[158 105 134 128 111 143 103] --> 111
[123 132 142 100 116] --> 142
[117 124 107 134 121] --> 107
[135 154 131 143 120 131] --> 143
[129 128 118 106 125 143] --> 106
[100 118 130 151 136 102] --> 151
[128 122 109 132 135 102] --> 132
---
[117 111 116 144 125 157] | 157
[152 153 100 147] | 147
[146 107 110 128] | 128
[100 118 137 128 108 140] | 140
[132 140 150 137] | 137
[157 113 148 115 126 129 115] | 115
[121 157 144 128 131] | 131
---
[138 148 140 150 136 143 137]
136

[137 105 124 136 130 143]
130

[[142 116 149 131 143 120]
 [116 136 121 141 118 127]]
143

[134 143 142 120 152 126 121]
152

[116 134 105 145 151]
151

[110 139 150 127 136 146]
136

[100 151 126 112 121 120 108]
121

[[111 117 148 151 148 156 108]
 [107 113 148 137 141 113 107]]
148

[[123 107 146 130]
 [126 114 154 139]]
126

[[138 126 137 154 141]
 [139 127 124 143 123]
 [145 153 124 121 144]]
141
---
[[153 127 151 105 100]
 [100 112 152 158 155]
 [113 141 102 104 105]] -> 158

[[140 131 136 122 127 108 129]
 [102 132 129 141 120 127 131]] -> 127

[[121 132 117 121 111]
 [122 151 117 129 108]
 [115 132 105 107 103]] -> 129

[[126 129 129 103]
 [133 117 139 139]] -> 139

[[125 128 131 122]
 [130 131 122 147]
 [104 128 152 126]] -> 122

[[147 148  99 153 132 111 129]
 [138 141 124 126 136 127 148]] -> 127

[[128 135 153 128 131 131 133]
 [136 131 129 130 130 138 131]] -> 138

[[126 129 132 128 121 129]
 [105 112 109 107 127 112]
 [110 116 126 111 121 135]] -> 127
---
[106 149 128 139 126] => 139
[143 119 142 133 133 103 155] => 103
[127 125 104 113 130] => 113
[112 103 121 122] => 121
[121 103 115 108 125 147 116] => 147
[127 128 128 106 135 128 112] => 128
[158 113 115 156 149 106 142] => 106
---
Q:
[[134 124 116 138]
 [129 138 117 127]
 [140 129 106 142]]
A: 134

Q:
[[115 123 125  99 127]
 [154 104 109 108 113]]
A: 115

Q:
[[139 148 152 154 151 147 145]
 [120 121 121 120 117 117 118]
 [143 150 154 152 147 139 134]]
A: 139

Q: [104 132 145 116 108 117]
A: 104

Q: [131 151 124 117 141 147 155]
A: 131

Q: [138 143 146 106 151 112]
A: 138

Q: [128 128 124 150]
A: 128
---
[121 134 157 127] ⇒ 157
[147 118 104 137] ⇒ 104
[116 149 146 133] ⇒ 146
[ 99 113 109 156] ⇒ 109
[105 118 131 131] ⇒ 131
[148 119 151 126] ⇒ 151
---
[[125 133 132 124]
 [136 117 133 125]
 [135 105 150 134]]
117

[[137 151 152 143 119 137]
 [137 151 152 143 119 137]
 [139 143 147 145 119 129]]
143

[[122 121 111 122 129]
 [129 118 110 146 104]
 [152 108 120 134 130]]
110

[[128 135 128 128 128 128 128]
 [136 141 124 128 136 132 131]
 [117 115 126 129 153 110 121]]
136

[[129 134 128 136 150 116]
 [130 122 133 127 115 131]
 [128 127 130 126 119 132]]
127

[[100 126 131 122]
 [126 112 132 108]
 [108 131 120 130]]
112

[[128 128 114 147 133]
 [122 127 110 129 131]
 [131 132 119 105 131]]
110
---
154  137  129  105  133  114  122 -> 105, 154

118  119  119  106  127
137  141  152  143  123
102  105  131  126  118
-> 152, 152

122  110  147  143  127  154   99 -> 143, 154

102  147  128  142  144  153  108 -> 142, 153

121  122  121  125  134
106  116  135  140  139
110  124  145  141  130
-> 135, 145

136  118  117  112  105  112  142 -> 112, 142
---
[125 102 128 131 135]	125

[105 122 130 119 121 117]	122

[[125 125 129 130 127]
 [131 144 139 122 136]
 [142 149 144 118 132]]	142

[[133 149 112 135 112 107]
 [131 130 102 115 109 122]
 [130 144 149 109 140 122]]	144

[153 139 146 151 122 138]	139

[[134 102 140 125 135 133]
 [125 107 143 125 131 132]
 [134 102 140 125 135 133]]	102

[138 121 125 134 142 150 141]	125

[152 119 127 102 154]	152

[123 130 153 133 122 119 129]	153
---
[129 108 130 106 108 127 127] -> 127
[139 131 151 119] -> 119
[121 145 146 105] -> 105
[143 121 131 124 105] -> 105
[105 111 113 142 153] -> 153
[148 135 145 103 158 149 120] -> 120
[136 106 116 127] -> 127
[132 116 143 139 106] -> 106
[135 152 115 123  99 120] -> 120
[136 129 150 119] -> 119
---
[[152 128 126 123]
 [147 118 128 128]
 [144 122 124 128]] --> 152, 128

[110 102 155 103] --> 110, 103

[[126 126 130 128 126]
 [140 131 148 144 115]
 [143 132 149 145 115]] --> 126, 115

[142 139 102 149 120 106 152] --> 142, 152

[108 124 103 136 134 113] --> 108, 113

[104 121 101 131] --> 104, 131

[127 146 117 137 154 152 106] --> 127, 106

[[131 133 103 103 130 152]
 [132 121 129 124 131 117]] --> 131, 117

[[113 103 152 103 104 156]
 [109 109 148 108 109 139]
 [107 106 146 107 105 133]] --> 113, 133
---
[133 139 132 124 107] gives 132
[114 105 113 131 115] gives 113
[121 119 140 152 117] gives 140
[119 152 152 141 137] gives 152
[136 145 114 116 157] gives 114
[139 125 105 138 136] gives 105
[110 134 114 135 150] gives 114
---
[100 157 124 127 153 132 138] | 127

[[123 128 139 132 116 110 123]
 [136 129 104 118 137 157 142]] | 132

[133 115 125 154] | 154

[[139 149 153 153 147 136]
 [138 136 130 132 137 121]] | 153

[[111 107 109 118 131 141 147]
 [147 153 151 143 132 123 119]
 [135 142 148 148 142 130 118]] | 118

[[149 103 144 136]
 [135 102 139 135]] | 136

[132 121 111 144 105 134] | 144

[140 140 145 104] | 104
---
[[104 148  99 143 142 122]
 [113 132 141 132 116 118]] out 122

[[111 114 107 113 129 148]
 [121 125 120 121 122 135]
 [125 139 127 123 139 121]] out 135

[[108 138 113 144 133 104]
 [139 138 131 156 132 140]
 [136 153 105 137 110 115]] out 140

[[112 138 127 125]
 [145 144 127 125]
 [150 128 126 130]] out 125

[[149 138 107 141 129 148 153]
 [131 137 150 137 126 124 117]] out 153

[[110 125 129 145 136]
 [113 150 132 138 143]] out 136

[[115 124 118 132]
 [116 134 105 145]] out 132

[[131 117 127 129 123 122 123]
 [139 103 124 126 116 123 128]] out 123

[[124 134 108 109 119 110 110]
 [108 116 150 139 134 121 127]] out 110
